Here is a tiny trained network, its code and every weight. The questions are about switching its units off for an input and a class, where a switched-off unit gives its printed mean instead of its output.

import numpy as np


def w(rows, s, z=0):
    codes = np.array(rows[::2]) - 128.0
    scale = np.full(codes.shape[1], s)
    scale[-1] = z or s
    return codes * scale


def f(y):
    return y / 2 * (1 + np.tanh(0.7978845608 * (y + 0.044715 * y**3)))


def log_softmax(a):
    a = a - a.max(-1, keepdims=True)
    return a - np.log(np.exp(a).sum(-1, keepdims=True))


def net(x, mask):
    res = np.array(x, float).reshape(1, 6) / 4 @ E
    y = f(res @ A[0][:, :-1].T + A[0][:, -1])
    res = res + np.where(mask, y, B[0][:, -1]) @ B[0][:, :-1]
    return log_softmax(res[-1] @ U[:, :-1].T + U[:, -1])


A, B = {}, {}
E = w([
[186,236,147,126,191],'x0',
[184,118,168,112,1],'x1',
[84,199,45,164,132],'x2',
[77,163,158,63,131],'x3',
[36,119,131,234,97],'x4',
[127,25,101,122,166],'x5',
],0.009)
A[0] = w([
[147,51,145,72,95,253],'N0',
[120,118,133,153,53,132],'N1',
[92,119,43,105,189,221],'N2',
[66,172,101,156,134,152],'N3',
[77,95,70,170,172,124],'N4',
[135,207,140,171,43,190],'N5',
[99,90,151,141,87,212],'N6',
[47,127,62,121,210,241],'N7',
[138,46,150,137,162,112],'N8',
[40,131,60,119,142,152],'N9',
[111,141,174,30,129,206],'N10',
[199,128,164,184,162,185],'N11',
[146,39,144,101,133,166],'N12',
[174,185,108,177,74,197],'N13',
[151,182,140,7,108,200],'N14',
],0.011,0.0034)
B[0] = w([
[129,28,123,165,214,246],'N0',
[82,129,153,133,146,188],'N1',
[162,185,170,123,174,220],'N2',
[161,137,69,162,112,186],'N3',
[220,147,97,170,39,195],'N4',
[94,49,139,254,161,227],'N5',
[143,82,128,195,205,196],'N6',
[206,226,143,180,126,245],'N7',
[116,75,63,225,79,185],'N8',
[179,212,166,155,117,197],'N9',
[61,142,213,59,195,220],'N10',
[90,110,199,119,209,181],'N11',
[57,34,83,245,124,215],'N12',
[34,65,91,177,192,200],'N13',
[41,142,179,142,214,254],'N14',
],0.008,0.0094)
U = w([
[186,176,98,116,105,113],'0',
[104,91,95,128,124,166],'1',
[123,136,140,51,56,2],'2',
[105,153,253,100,159,142],'3',
],0.015,0.0042)

Each question gives the input, the list of numbers given to net, and the class t.
The units are the neurons (one row each of A and B). Each row of codes is followed by its name. A weight is (code - 128) times the scale printed after its matrix; where a second scale follows, it is the last column's (A, B and U).
mask holds one flag per neuron, in row order. A switched-off neuron (its flag False) gives its mean, the last column of its row in B, instead of its output. The means were averaged over made-up inputs and are rounded, as every weight is.
A unit's drop is (log p(t) with every unit on - log p(t) with that unit switched off) / (log p(t) with every unit on - log p(t) with every unit switched off).
The circuit of an input: a set's keep is (log p(t) with only the set's units on - log p(t) with every unit switched off) / (log p(t) with every unit on - log p(t) with every unit switched off). Starting from the 12 units with the biggest drops (on a tie, the unit counted first), units are removed one at a time, each time the one whose removal leaves the highest keep (on an exact tie, the one counted first), for as long as the keep stays at least 0.8.
units of the circuit, in order: the units of the circuit, biggest drop first
k most important neurons: the k neurons with the biggest drops, biggest first
drop when u is switched off: that unit's drop, to one decimal
input [3,8,-4,6,8,4], class 1: units of the circuit, in order	N14, N2
input [-8,-8,-2,6,1,7], class 0: units of the circuit, in order	N7, N4
input [-4,-8,-8,8,4,5], class 1: units of the circuit, in order	N8
input [-6,-4,-5,5,-6,6], class 1: 2 most important neurons	N12, N8
input [7,0,7,-4,4,-8], class 1: 2 most important neurons	N13, N5
input [-5,8,-8,8,3,1], class 1: 2 most important neurons	N12, N0
input [-3,6,-7,1,-2,0], class 1: 2 most important neurons	N12, N0
input [-8,-6,-8,8,-1,0], class 1: 2 most important neurons	N12, N8
input [5,-8,7,-2,-4,-8], class 0: 3 most important neurons	N3, N10, N7
input [4,-2,-8,0,3,4], class 1: drop when N8 is switched off	0.2
input [-7,-7,-6,5,4,-4], class 0: drop when N9 is switched off	0.1
input [0,-4,2,-8,5,0], class 0: drop when N5 is switched off	0.0
